Here is a tiny trained network, its code and every weight. The questions are about switching its units off for an input and a target symbol, where a switched-off unit gives its printed mean instead of its output.

import numpy as np


def w(rows, s, z=0):
    codes = np.array(rows[::2]) - 128.0
    scale = np.full(codes.shape[1], s)
    scale[-1] = z or s
    return codes * scale


def f(y):
    return np.maximum(y, 0)


def softmax(a):
    e = np.exp(a - a.max(-1, keepdims=True))
    return e / e.sum(-1, keepdims=True)


def log_softmax(a):
    a = a - a.max(-1, keepdims=True)
    return a - np.log(np.exp(a).sum(-1, keepdims=True))


def net(x, mask):
    ids = ['αβγδζηθλμξπστφψ'.index(c) for c in x.split()]
    T = len(ids)
    res = E[ids] + P[:T]
    u = 0
    for l in range(2):
        q, k, v = (res @ M[l].T for M in (Q, K, V))
        z = softmax(np.where(np.tri(T) > 0, q @ k.T / 2**0.5, -1e9)) @ v
        res = res + np.where(mask[u], z, O[l][:, -1]) @ O[l][:, :-1]
        u += 1
        y = f(res @ A[l][:, :-1].T + A[l][:, -1])
        res = res + np.where(mask[u : u + 8], y, B[l][:, -1]) @ B[l][:, :-1]
        u += 8
    return log_softmax(res[-1] @ U[:, :-1].T + U[:, -1])


Q, K, V, O, A, B = {}, {}, {}, {}, {}, {}
E = w([
[242,108,163,105],'α',
[89,175,176,135],'β',
[127,140,79,57],'γ',
[148,146,68,33],'δ',
[84,135,201,180],'ζ',
[114,224,157,70],'η',
[93,93,132,121],'θ',
[178,31,104,98],'λ',
[64,35,86,123],'μ',
[76,176,187,141],'ξ',
[67,126,130,107],'π',
[52,159,120,94],'σ',
[147,5,92,111],'τ',
[61,154,120,99],'φ',
[225,200,187,80],'ψ',
],0.019)
P = w([
[178,171,18,205],'0',
[167,154,50,175],'1',
[150,144,73,147],'2',
[136,133,96,126],'3',
[122,123,118,108],'4',
[108,115,137,91],'5',
[99,107,154,75],'6',
[86,100,171,60],'7',
[76,93,188,46],'8',
[66,86,203,33],'9',
[56,80,218,18],'10',
[47,73,231,7],'11',
],0.012)
Q[0] = w([
[99,148,192,249],'0.h1',
[52,88,74,12],'0.h1',
],0.011)
K[0] = w([
[153,162,2,153],'0.h1',
[101,86,169,12],'0.h1',
],0.014)
V[0] = w([
[92,184,123,71],'0.h1',
[2,27,193,160],'0.h1',
],0.0064)
O[0] = w([
[254,30,13,176,254],'0.h1',
[195,221,8,252,137],'0.h1',
],0.0059,0.0044)
A[0] = w([
[96,115,137,73,90],'0.n1',
[121,164,88,139,64],'0.n2',
[87,137,90,94,2],'0.n3',
[147,140,175,96,115],'0.n4',
[150,127,201,110,166],'0.n5',
[92,200,152,87,159],'0.n6',
[173,130,134,95,11],'0.n7',
[7,126,147,227,43],'0.n8',
],0.016,0.006)
B[0] = w([
[71,115,166,185,253],'0.n1',
[101,138,106,47,148],'0.n2',
[87,201,169,129,194],'0.n3',
[167,143,73,160,183],'0.n4',
[209,163,110,117,182],'0.n5',
[186,135,159,12,220],'0.n6',
[94,166,128,219,178],'0.n7',
[172,65,219,78,157],'0.n8',
],0.011,0.0069)
Q[1] = w([
[2,172,142,250],'1.h1',
[245,33,200,74],'1.h1',
],0.0066)
K[1] = w([
[76,174,63,2],'1.h1',
[238,108,144,255],'1.h1',
],0.009)
V[1] = w([
[247,104,178,232],'1.h1',
[32,2,16,189],'1.h1',
],0.005)
O[1] = w([
[196,125,140,118,54],'1.h1',
[104,147,107,1,3],'1.h1',
],0.015,0.0048)
A[1] = w([
[122,60,95,111,2],'1.n1',
[155,225,123,141,168],'1.n2',
[166,93,146,111,26],'1.n3',
[192,164,147,112,128],'1.n4',
[147,156,146,89,28],'1.n5',
[109,144,5,155,125],'1.n6',
[131,97,130,142,213],'1.n7',
[84,138,201,129,146],'1.n8',
],0.019,0.0098)
B[1] = w([
[100,11,85,220,144],'1.n1',
[148,90,194,47,231],'1.n2',
[200,104,37,42,178],'1.n3',
[41,151,83,194,254],'1.n4',
[155,129,176,249,163],'1.n5',
[222,163,91,229,222],'1.n6',
[110,181,147,43,228],'1.n7',
[123,13,128,146,229],'1.n8',
],0.011,0.0092)
U = w([
[144,96,170,113,113],'α',
[180,75,134,118,132],'β',
[108,103,121,123,102],'γ',
[10,62,115,144,103],'δ',
[100,186,211,134,182],'ζ',
[114,75,152,219,61],'η',
[103,202,117,17,255],'θ',
[147,79,209,70,110],'λ',
[137,115,80,17,151],'μ',
[206,115,177,151,114],'ξ',
[176,162,63,71,207],'π',
[88,182,41,192,130],'σ',
[137,109,185,59,143],'τ',
[113,92,33,156,57],'φ',
[136,72,214,164,77],'ψ',
],0.011,0.0079)

Each question gives the input, a string of symbols that net reads in full, and the target symbol t.
The units are the heads (2 rows each of Q, K, V and O) and the neurons (one row each of A and B). Each row of codes is followed by its name. A weight is (code - 128) times the scale printed after its matrix; where a second scale follows, it is the last column's (O, A, B and U).
mask holds one flag per unit, layer by layer, with each layer's heads first. A switched-off unit (its flag False) gives its mean, the last column of its rows in O or B, instead of its output. The means were averaged over made-up inputs and are rounded, as every weight is.
A unit's drop is (log p(t) with every unit on - log p(t) with that unit switched off) / (log p(t) with every unit on - log p(t) with every unit switched off).
The circuit of an input: a set's keep is (log p(t) with only the set's units on - log p(t) with every unit switched off) / (log p(t) with every unit on - log p(t) with every unit switched off). Starting from the 12 units with the biggest drops (on a tie, the unit counted first), units are removed one at a time, each time the one whose removal leaves the highest keep (on an exact tie, the one counted first), for as long as the keep stays at least 0.8.
units of the circuit, in order: the units of the circuit, biggest drop first
k most important neurons: the k neurons with the biggest drops, biggest first
k most important neurons of layer l: the k neurons of layer l with the biggest drops, biggest first
input δ π π φ τ σ δ δ π δ, target π: most important neuron of layer 0 -> 0.n8
input δ θ δ σ, target δ: units of the circuit, in order -> 0.n5, 1.h1, 1.n8
input δ σ ψ δ δ σ θ θ δ δ, target δ: 3 most important neurons -> 0.n1, 0.n7, 0.n3
input δ ξ σ λ η, target ζ: units of the circuit, in order -> 1.n5, 1.n4, 1.n2, 0.n6
input ψ δ δ δ ξ τ τ, target ξ: units of the circuit, in order -> 1.h1, 1.n7
input σ δ θ, target δ: 3 most important neurons of layer 0 -> 0.n4, 0.n5, 0.n7
input α θ θ θ η π δ λ, target π: units of the circuit, in order -> 1.n3, 1.h1, 1.n8
input δ δ τ σ δ, target σ: 3 most important neurons -> 0.n6, 1.n6, 0.n7
input λ π α ξ δ λ, target π: units of the circuit, in order -> 1.h1, 1.n3, 1.n8
input θ θ σ ψ γ π ψ σ δ δ η, target ξ: 2 most important neurons -> 1.n2, 0.n5
input σ σ δ, target σ: units of the circuit, in order -> 1.n6, 0.n6
input δ θ σ δ λ δ γ, target δ: 2 most important neurons of layer 0 -> 0.n1, 0.n5
input δ δ λ β δ π δ ψ φ δ λ σ, target λ: units of the circuit, in order -> 0.n6, 1.n8
input η δ σ δ δ δ σ δ η σ φ, target σ: units of the circuit, in order -> 0.h1
input ξ π σ σ π σ β α δ η, target π: 4 most important neurons of layer 1 -> 1.n3, 1.n2, 1.n4, 1.n8
input τ σ λ π θ ψ θ η η, target ξ: 4 most important neurons of layer 0 -> 0.n7, 0.n5, 0.n4, 0.n1
input σ β δ δ τ δ δ θ, target δ: units of the circuit, in order -> 0.n6, 1.n6
input θ δ θ γ, target θ: units of the circuit, in order -> 1.n8, 1.h1
input ψ γ ξ μ σ δ σ α η δ δ β, target π: 2 most important neurons of layer 0 -> 0.n6, 0.n5
input α ζ π ξ η σ δ η θ δ γ, target δ: units of the circuit, in order -> 0.n1
input θ π β η π λ σ ψ σ θ σ θ, target σ: 3 most important neurons of layer 0 -> 0.n6, 0.n1, 0.n5
